Here is a tiny trained network, its code and every weight. The questions are about switching its units off for an input and a class, where a switched-off unit gives its printed mean instead of its output.

import numpy as np


def w(rows, s, z=0):
    codes = np.array(rows[::2]) - 128.0
    scale = np.full(codes.shape[1], s)
    scale[-1] = z or s
    return codes * scale


def norm(h):
    return h / np.sqrt((h * h).mean(-1, keepdims=True) + 1e-5)


def f(y):
    return y / 2 * (1 + np.tanh(0.7978845608 * (y + 0.044715 * y**3)))


def log_softmax(a):
    a = a - a.max(-1, keepdims=True)
    return a - np.log(np.exp(a).sum(-1, keepdims=True))


def net(x, mask):
    res = np.array(x, float).reshape(1, 2) / 4 @ E
    u = 0
    for l in range(4):
        y = f(norm(res) @ A[l][:, :-1].T + A[l][:, -1])
        res = res + np.where(mask[u : u + 5], y, B[l][:, -1]) @ B[l][:, :-1]
        u += 5
    return log_softmax(norm(res)[-1] @ U[:, :-1].T + U[:, -1])


A, B = {}, {}
E = w([
[148,140,40,136,88,189,62],'x0',
[182,106,118,147,201,146,248],'x1',
],0.014)
A[0] = w([
[69,121,104,74,82,30,114,65],'L0N1',
[145,115,69,223,113,69,141,16],'L0N2',
[2,130,171,105,213,35,68,248],'L0N3',
[79,82,166,91,181,142,96,69],'L0N4',
[78,65,201,104,122,122,131,56],'L0N5',
],0.0086,0.0017)
B[0] = w([
[253,116,170,121,90,93,212,190],'L0N1',
[138,166,194,143,138,91,117,126],'L0N2',
[81,110,208,146,154,92,93,254],'L0N3',
[141,137,161,155,80,122,141,142],'L0N4',
[126,168,114,156,151,64,91,173],'L0N5',
],0.013,0.0073)
A[1] = w([
[209,93,148,89,44,118,117,3],'L1N1',
[202,125,128,50,186,92,149,173],'L1N2',
[155,111,71,141,104,143,2,203],'L1N3',
[93,126,223,120,154,113,186,238],'L1N4',
[102,161,73,125,120,123,112,76],'L1N5',
],0.0087,0.0029)
B[1] = w([
[40,255,206,194,94,246,108,145],'L1N1',
[118,59,74,93,33,167,102,173],'L1N2',
[57,196,222,66,207,158,126,230],'L1N3',
[162,121,14,109,31,127,86,255],'L1N4',
[173,172,129,176,163,94,180,134],'L1N5',
],0.0069,0.0082)
A[2] = w([
[123,112,183,145,161,144,200,227],'L2N1',
[88,159,97,155,182,170,77,85],'L2N2',
[105,118,174,249,128,19,102,85],'L2N3',
[135,129,149,168,99,109,141,65],'L2N4',
[109,80,130,97,188,254,139,252],'L2N5',
],0.0094,0.0038)
B[2] = w([
[77,143,47,164,42,129,25,172],'L2N1',
[200,225,109,51,178,7,168,170],'L2N2',
[133,79,117,1,45,107,146,254],'L2N3',
[92,129,113,126,166,94,104,135],'L2N4',
[135,60,87,114,72,93,159,243],'L2N5',
],0.0074,0.0072)
A[3] = w([
[109,128,186,63,156,128,30,146],'L3N1',
[151,226,1,111,193,105,133,5],'L3N2',
[149,144,95,56,141,160,114,56],'L3N3',
[46,154,114,192,100,32,160,79],'L3N4',
[142,93,67,250,132,137,163,76],'L3N5',
],0.0099,0.0023)
B[3] = w([
[124,117,43,187,179,112,176,254],'L3N1',
[198,66,246,37,147,186,153,201],'L3N2',
[203,121,219,117,97,150,185,163],'L3N3',
[155,126,194,65,123,151,78,159],'L3N4',
[94,106,97,241,134,179,134,190],'L3N5',
],0.012,0.0073)
U = w([
[193,144,194,72,165,189,167,202],'0',
[132,43,62,196,122,176,171,222],'1',
[101,124,127,158,159,134,112,14],'2',
[135,142,102,160,177,100,121,2],'3',
[61,254,159,150,160,133,82,185],'4',
[128,127,162,183,171,121,126,22],'5',
[101,80,171,114,64,39,89,203],'6',
[90,137,131,154,137,144,138,15],'7',
],0.017,0.006)

Each question gives the input, the list of numbers given to net, and the class t.
The units are the neurons (one row each of A and B). Each row of codes is followed by its name. A weight is (code - 128) times the scale printed after its matrix; where a second scale follows, it is the last column's (A, B and U).
mask holds one flag per neuron, layer by layer. A switched-off neuron (its flag False) gives its mean, the last column of its row in B, instead of its output. The means were averaged over made-up inputs and are rounded, as every weight is.
A unit's drop is (log p(t) with every unit on - log p(t) with that unit switched off) / (log p(t) with every unit on - log p(t) with every unit switched off).
unit that matters most: the unit with the biggest drop
k most important neurons: the k neurons with the biggest drops, biggest first
k most important neurons of layer l: the k neurons of layer l with the biggest drops, biggest first
drop of u: that unit's drop, to one decimal
input [-4,4], class 1: unit that matters most	L0N3
input [-8,6], class 1: 2 most important neurons of layer 1	(L1N3, L1N4)
input [8,6], class 0: 3 most important neurons	(L0N1, L3N2, L2N2)
input [4,-3], class 0: 2 most important neurons	(L0N3, L2N2)
input [-5,5], class 1: 2 most important neurons	(L0N3, L2N3)
input [-1,1], class 1: 4 most important neurons	(L1N3, L2N2, L0N3, L2N3)
input [4,-4], class 4: 3 most important neurons	(L1N1, L1N3, L1N4)
input [1,1], class 1: 3 most important neurons	(L0N5, L1N3, L2N3)
input [2,-1], class 0: 2 most important neurons	(L0N3, L0N1)
input [1,-7], class 4: 2 most important neurons	(L1N1, L2N5)
input [8,5], class 0: 2 most important neurons	(L0N1, L3N2)
input [2,-2], class 4: drop of L1N1	0.2
input [7,-2], class 0: drop of L3N1	0.0
input [0,2], class 1: drop of L2N3	0.1
input [7,-6], class 4: 2 most important neurons of layer 3	(L3N1, L3N4)
